Here is a tiny trained network, its code and every weight. The questions are about switching its units off for an input and a class, where a switched-off unit gives its printed mean instead of its output.

import numpy as np


def w(rows, s, z=0):
    codes = np.array(rows[::2]) - 128.0
    scale = np.full(codes.shape[1], s)
    scale[-1] = z or s
    return codes * scale


def f(y):
    return y / 2 * (1 + np.tanh(0.7978845608 * (y + 0.044715 * y**3)))


def log_softmax(a):
    a = a - a.max(-1, keepdims=True)
    return a - np.log(np.exp(a).sum(-1, keepdims=True))


def net(x, mask):
    res = np.array(x, float).reshape(1, 6) / 4 @ E
    y = f(res @ A[0][:, :-1].T + A[0][:, -1])
    res = res + np.where(mask, y, B[0][:, -1]) @ B[0][:, :-1]
    return log_softmax(res[-1] @ U[:, :-1].T + U[:, -1])


A, B = {}, {}
E = w([
[129,127,129],'x0',
[184,60,11],'x1',
[248,169,177],'x2',
[126,129,128],'x3',
[124,255,96],'x4',
[129,131,129],'x5',
],0.0084)
A[0] = w([
[32,120,126,90],'N1',
[140,148,46,123],'N2',
[122,203,7,76],'N3',
[64,137,70,95],'N4',
[114,140,116,255],'N5',
[114,129,191,96],'N6',
[80,90,135,85],'N7',
[77,218,115,141],'N8',
[155,110,73,84],'N9',
[197,127,172,97],'N10',
[74,111,94,100],'N11',
[103,147,106,158],'N12',
[199,99,12,167],'N13',
[93,180,100,96],'N14',
[204,92,65,64],'N15',
[129,193,96,71],'N16',
[121,175,91,204],'N17',
[141,85,106,138],'N18',
[127,193,97,81],'N19',
[161,62,204,80],'N20',
[164,133,162,109],'N21',
[121,44,217,98],'N22',
[126,71,173,87],'N23',
[54,102,121,121],'N24',
[107,108,141,63],'N25',
[99,151,155,85],'N26',
[53,154,71,108],'N27',
[112,151,174,104],'N28',
[135,160,197,100],'N29',
[202,103,62,172],'N30',
[54,134,118,99],'N31',
[86,220,112,86],'N32',
[130,181,242,140],'N33',
[126,148,111,209],'N34',
[174,124,66,86],'N35',
],0.014,0.0088)
B[0] = w([
[162,158,126,167],'N1',
[47,147,105,180],'N2',
[98,116,79,197],'N3',
[179,168,133,164],'N4',
[109,118,254,204],'N5',
[97,178,99,150],'N6',
[180,161,81,143],'N7',
[77,69,124,188],'N8',
[79,160,78,158],'N9',
[193,179,96,164],'N10',
[189,182,141,154],'N11',
[169,102,163,152],'N12',
[129,177,170,254],'N13',
[131,95,110,149],'N14',
[106,152,101,185],'N15',
[168,74,34,149],'N16',
[148,20,200,189],'N17',
[80,103,128,161],'N18',
[185,53,14,152],'N19',
[145,134,78,164],'N20',
[157,161,118,144],'N21',
[88,64,76,178],'N22',
[104,66,46,148],'N23',
[171,186,158,166],'N24',
[139,161,32,122],'N25',
[93,143,80,137],'N26',
[192,172,148,172],'N27',
[84,229,94,148],'N28',
[112,147,123,162],'N29',
[59,156,171,222],'N30',
[135,179,121,156],'N31',
[119,119,21,171],'N32',
[85,156,145,210],'N33',
[137,78,199,176],'N34',
[100,174,119,169],'N35',
],0.0074,0.013)
U = w([
[97,73,20,161],'0',
[100,112,184,213],'1',
[19,179,136,10],'2',
[105,106,186,194],'3',
[245,207,108,99],'4',
[99,90,192,176],'5',
[180,51,190,20],'6',
],0.011,0.012)

Each question gives the input, the list of numbers given to net, and the class t.
The units are the neurons (one row each of A and B). Each row of codes is followed by its name. A weight is (code - 128) times the scale printed after its matrix; where a second scale follows, it is the last column's (A, B and U).
mask holds one flag per neuron, in row order. A switched-off neuron (its flag False) gives its mean, the last column of its row in B, instead of its output. The means were averaged over made-up inputs and are rounded, as every weight is.
A unit's drop is (log p(t) with every unit on - log p(t) with that unit switched off) / (log p(t) with every unit on - log p(t) with every unit switched off).
The circuit of an input: a set's keep is (log p(t) with only the set's units on - log p(t) with every unit switched off) / (log p(t) with every unit on - log p(t) with every unit switched off). Starting from the 12 units with the biggest drops (on a tie, the unit counted first), units are removed one at a time, each time the one whose removal leaves the highest keep (on an exact tie, the one counted first), for as long as the keep stays at least 0.8.
circuit, biggest first: the units of the circuit, biggest drop first
unit that matters most: the unit with the biggest drop
top k neurons: the k neurons with the biggest drops, biggest first
drop when u is switched off: that unit's drop, to one decimal
input [-4,-4,8,1,-2,8], class 4: unit that matters most	N10
input [7,-4,-5,0,-8,-1], class 0: circuit, biggest first	(N22 N23)
input [0,-7,-3,-1,-3,-3], class 2: circuit, biggest first	(N17 N28)
input [4,-6,4,5,-3,2], class 2: circuit, biggest first	(N33 N17)
input [-2,8,1,0,7,4], class 2: top 3 neurons	(N13 N30 N2)
input [-3,-8,3,-4,8,-1], class 0: circuit, biggest first	(N32 N19)
input [5,-3,0,-8,8,3], class 0: circuit, biggest first	(N32 N19)
input [2,-5,4,-4,-5,1], class 0: circuit, biggest first	(N22 N13 N20)
input [1,-5,-5,-4,4,-6], class 5: circuit, biggest first	(N8 N17 N2)
input [-1,-3,3,-1,6,-6], class 0: circuit, biggest first	(N32 N19 N13)
input [-2,-6,6,-3,0,-4], class 2: circuit, biggest first	(N33 N28)
input [1,-8,8,0,5,0], class 2: top 2 neurons	(N33 N8)
input [8,-5,-7,3,6,7], class 1: top 3 neurons	(N8 N5 N17)
input [-5,-6,-8,3,-7,5], class 4: unit that matters most	N24
input [-1,1,-8,-4,6,-6], class 4: top 2 neurons	(N27 N4)
input [-1,-8,6,8,8,5], class 0: drop when N13 is switched off	0.1
input [4,-6,0,-6,-4,-2], class 2: drop when N28 is switched off	0.3
input [-2,8,-6,-6,-3,-1], class 2: drop when N9 is switched off	0.1
